Below is a small trained network, with its code and all its weights. Each question gives an input and a class and asks what happens when units are switched off, that is, made to give their printed mean instead of their output.

import numpy as np


def w(rows, s, z=0):
    codes = np.array(rows[::2]) - 128.0
    scale = np.full(codes.shape[1], s)
    scale[-1] = z or s
    return codes * scale


def norm(h):
    return h / np.sqrt((h * h).mean(-1, keepdims=True) + 1e-5)


def f(y):
    return np.maximum(y, 0)


def log_softmax(a):
    a = a - a.max(-1, keepdims=True)
    return a - np.log(np.exp(a).sum(-1, keepdims=True))


def net(x, mask):
    res = np.array(x, float).reshape(1, 6) / 4 @ E
    u = 0
    for l in range(2):
        y = f(norm(res) @ A[l][:, :-1].T + A[l][:, -1])
        res = res + np.where(mask[u : u + 8], y, B[l][:, -1]) @ B[l][:, :-1]
        u += 8
    return log_softmax(norm(res)[-1] @ U[:, :-1].T + U[:, -1])


A, B = {}, {}
E = w([
[179,165,193,163,157,194],'x0',
[178,62,130,106,125,106],'x1',
[181,87,159,218,110,99],'x2',
[126,160,61,130,107,192],'x3',
[196,203,41,108,131,83],'x4',
[95,141,136,79,2,136],'x5',
],0.0042)
A[0] = w([
[101,181,115,82,110,156,71],'L0N0',
[134,98,96,76,100,2,4],'L0N1',
[116,151,62,144,199,128,119],'L0N2',
[132,144,149,148,125,208,170],'L0N3',
[217,149,161,168,159,110,31],'L0N4',
[78,119,75,144,180,136,128],'L0N5',
[100,182,161,82,132,125,52],'L0N6',
[141,147,96,96,97,79,94],'L0N7',
],0.0099,0.003)
B[0] = w([
[143,206,155,101,154,115,218],'L0N0',
[68,2,39,82,114,41,223],'L0N1',
[102,92,105,160,127,163,246],'L0N2',
[130,52,124,84,97,139,246],'L0N3',
[240,121,104,142,160,87,254],'L0N4',
[105,128,151,125,160,175,211],'L0N5',
[149,160,121,25,192,142,182],'L0N6',
[38,132,89,141,144,38,195],'L0N7',
],0.0076,0.0039)
A[1] = w([
[114,35,242,145,166,125,104],'L1N0',
[121,151,93,113,223,89,82],'L1N1',
[125,198,62,100,160,89,51],'L1N2',
[3,126,152,61,107,144,143],'L1N3',
[200,84,160,173,59,70,112],'L1N4',
[115,128,245,81,159,103,135],'L1N5',
[109,116,52,176,171,205,5],'L1N6',
[94,137,171,17,61,9,135],'L1N7',
],0.0058,0.0028)
B[1] = w([
[94,242,141,166,78,58,226],'L1N0',
[153,146,151,193,41,135,188],'L1N1',
[97,186,146,161,86,139,170],'L1N2',
[253,109,138,150,86,90,254],'L1N3',
[148,128,97,85,154,152,201],'L1N4',
[74,123,141,121,141,93,187],'L1N5',
[66,120,146,150,181,228,162],'L1N6',
[99,121,89,169,183,192,248],'L1N7',
],0.007,0.0043)
U = w([
[133,191,183,41,145,169,73],'0',
[85,127,136,176,190,220,172],'1',
[148,117,162,126,25,171,87],'2',
[84,59,61,118,136,62,252],'3',
[84,152,232,173,123,51,62],'4',
[250,128,137,179,176,116,174],'5',
[96,234,65,125,107,119,13],'6',
],0.016,0.0014)

Each question gives the input, the list of numbers given to net, and the class t.
The units are the neurons (one row each of A and B). Each row of codes is followed by its name. A weight is (code - 128) times the scale printed after its matrix; where a second scale follows, it is the last column's (A, B and U).
mask holds one flag per neuron, layer by layer. A switched-off neuron (its flag False) gives its mean, the last column of its row in B, instead of its output. The means were averaged over made-up inputs and are rounded, as every weight is.
A unit's drop is (log p(t) with every unit on - log p(t) with that unit switched off) / (log p(t) with every unit on - log p(t) with every unit switched off).
The circuit of an input: a set's keep is (log p(t) with only the set's units on - log p(t) with every unit switched off) / (log p(t) with every unit on - log p(t) with every unit switched off). Starting from the 12 units with the biggest drops (on a tie, the unit counted first), units are removed one at a time, each time the one whose removal leaves the highest keep (on an exact tie, the one counted first), for as long as the keep stays at least 0.8.
circuit, biggest first: the units of the circuit, biggest drop first
unit that matters most: the unit with the biggest drop
k most important neurons: the k neurons with the biggest drops, biggest first
k most important neurons of layer l: the k neurons of layer l with the biggest drops, biggest first
drop of u: that unit's drop, to one decimal
input [-5,4,2,3,0,-7], class 1: 2 most important neurons of layer 1	L1N6; L1N3
input [2,-6,-1,-3,-1,8], class 0: unit that matters most	L0N6
input [4,5,-7,1,-8,-2], class 4: 2 most important neurons of layer 1	L1N0; L1N5
input [3,-4,-4,8,5,-2], class 1: 3 most important neurons	L0N2; L1N6; L1N0
input [3,3,-7,4,0,-4], class 1: circuit, biggest first	L0N2; L1N6
input [-1,1,3,-1,-7,3], class 4: 2 most important neurons	L1N0; L0N1
input [5,-2,0,-6,-5,-8], class 4: 2 most important neurons	L1N0; L1N3
input [1,3,-6,-3,8,6], class 3: 3 most important neurons	L0N1; L0N7; L1N0
input [-2,3,8,-7,8,-4], class 3: 2 most important neurons	L0N1; L1N3
input [-3,-3,-4,-6,-3,-1], class 4: 2 most important neurons	L0N3; L1N4
input [-8,-7,-6,-5,-2,-8], class 1: circuit, biggest first	L0N5; L0N2
input [-5,-6,0,3,-8,5], class 2: 2 most important neurons	L1N3; L0N1
input [2,-8,5,8,7,-3], class 1: circuit, biggest first	L1N6; L0N2
input [-3,-3,-6,-4,3,-7], class 1: 2 most important neurons of layer 0	L0N2; L0N5
input [-1,2,5,-1,4,-1], class 3: 3 most important neurons	L0N1; L1N3; L0N7
input [1,-3,6,4,-4,1], class 2: unit that matters most	L0N3
input [-8,-8,-1,8,-5,-1], class 1: 2 most important neurons of layer 1	L1N6; L1N0
input [3,0,-7,7,-2,-3], class 0: 2 most important neurons	L0N0; L1N7
input [-7,1,8,5,-3,-6], class 1: 2 most important neurons of layer 0	L0N1; L0N5
input [6,-3,-2,4,2,5], class 0: most important neuron	L0N0
input [-3,-1,-6,7,-3,-3], class 1: drop of L0N5	0.1
input [-2,-3,-4,-4,4,-8], class 1: drop of L0N2	0.1
input [-4,1,7,-1,-7,-2], class 4: drop of L1N0	0.2
